-32.2,46.9,-12.3
4.0,-26.1,26.0
22.6,-34.1,-11.7
23.8,-6.4,-39.3
->
-26.1,26.0
-34.1,-11.7

22.0,-43.0,-29.4,-33.7,4.5
-29.4,48.3,-22.4,18.3,30.5
-7.4,20.6,-42.6,-21.9,48.3
15.8,-45.1,-21.8,15.8,-10.6
->
48.3,-22.4
20.6,-42.6

-6.0,-24.9,2.6,-3.6,-11.2
-1.7,-15.2,-1.8,2.9,-9.5
-8.0,1.7,46.4,-24.2,18.2
-13.3,32.9,2.0,-18.9,-9.7
->
-15.2,-1.8
1.7,46.4

-0.6,-1.2,13.5,17.0
-3.8,-14.0,-9.6,0.3
-51.5,55.6,-2.5,-12.9
5.9,-8.0,-2.1,-3.3
->
-14.0,-9.6
55.6,-2.5

6.9,-11.9,33.1
-6.5,41.2,-49.0
-14.9,-13.2,-46.7
-33.6,32.0,-52.9
1.0,30.4,-19.5
->
41.2,-49.0
-13.2,-46.7

37.2,-12.7,35.0,36.0
30.7,-16.6,6.1,52.9
53.1,-4.4,56.3,20.6
34.0,-1.6,28.2,24.6
->
-16.6,6.1
-4.4,56.3

-15.0,6.1,50.6,-20.2,1.8
-11.5,-11.2,-7.2,35.6,-1.9
-21.2,-6.5,20.8,6.6,-13.6
25.7,7.9,-3.6,-8.8,5.0
-3.9,11.0,-5.6,-4.8,-19.8
->
-11.2,-7.2
-6.5,20.8

-18.3,-35.6,15.2
21.4,-12.3,13.1
47.5,17.1,30.9
26.4,9.6,4.5
-3.5,-21.5,6.7
->
-12.3,13.1
17.1,30.9

4.6,-20.9,-14.7,-37.7,1.2
-24.3,15.8,-39.0,6.3,16.0
32.6,-19.5,29.2,7.1,-27.7
9.0,-29.5,-42.7,-42.3,-0.3
-30.0,21.8,-4.8,26.0,7.2
->
15.8,-39.0
-19.5,29.2
---
15.4,41.8,-39.2,-22.8,-28.2
5.5,13.8,-10.7,-6.8,-7.0
3.8,13.8,-10.7,-8.8,-7.0
18.7,41.8,-39.2,-20.8,-28.2
10.4,29.8,-27.0,-14.8,-19.1
->
5.5,13.8,-10.7
3.8,13.8,-10.7

-38.2,-39.9,10.2,-34.9
-52.7,26.5,12.8,-13.7
3.1,33.1,-56.0,-3.6
-10.1,11.9,-29.5,-8.2
->
-52.7,26.5,12.8
3.1,33.1,-56.0

14.0,-23.5,-23.7,-31.7,5.9
10.7,-4.6,0.5,-47.6,-1.2
15.5,-23.9,-22.2,-32.2,6.4
8.8,-3.6,-0.5,-48.1,-2.2
->
10.7,-4.6,0.5
15.5,-23.9,-22.2

-35.3,-43.5,10.5
-11.8,-21.1,23.8
27.4,2.0,5.7
17.3,-0.5,5.9
->
-11.8,-21.1,23.8
27.4,2.0,5.7

12.6,-37.2,-34.8,19.6,-30.7
45.9,-1.0,-30.8,-17.5,-2.8
-25.0,-3.4,0.9,-16.5,-4.4
->
45.9,-1.0,-30.8
-25.0,-3.4,0.9

38.5,11.5,-18.6,5.7
13.9,27.9,-14.5,37.9
12.8,-17.9,40.3,-14.2
30.1,21.4,16.4,17.2
18.2,-17.9,-43.2,16.3
->
13.9,27.9,-14.5
12.8,-17.9,40.3

28.5,8.7,-22.5,13.9,9.2
-46.3,-14.6,9.7,10.3,-15.3
-38.1,-22.8,11.9,4.7,-24.4
-17.1,-32.3,-16.0,20.6,-38.9
->
-46.3,-14.6,9.7
-38.1,-22.8,11.9
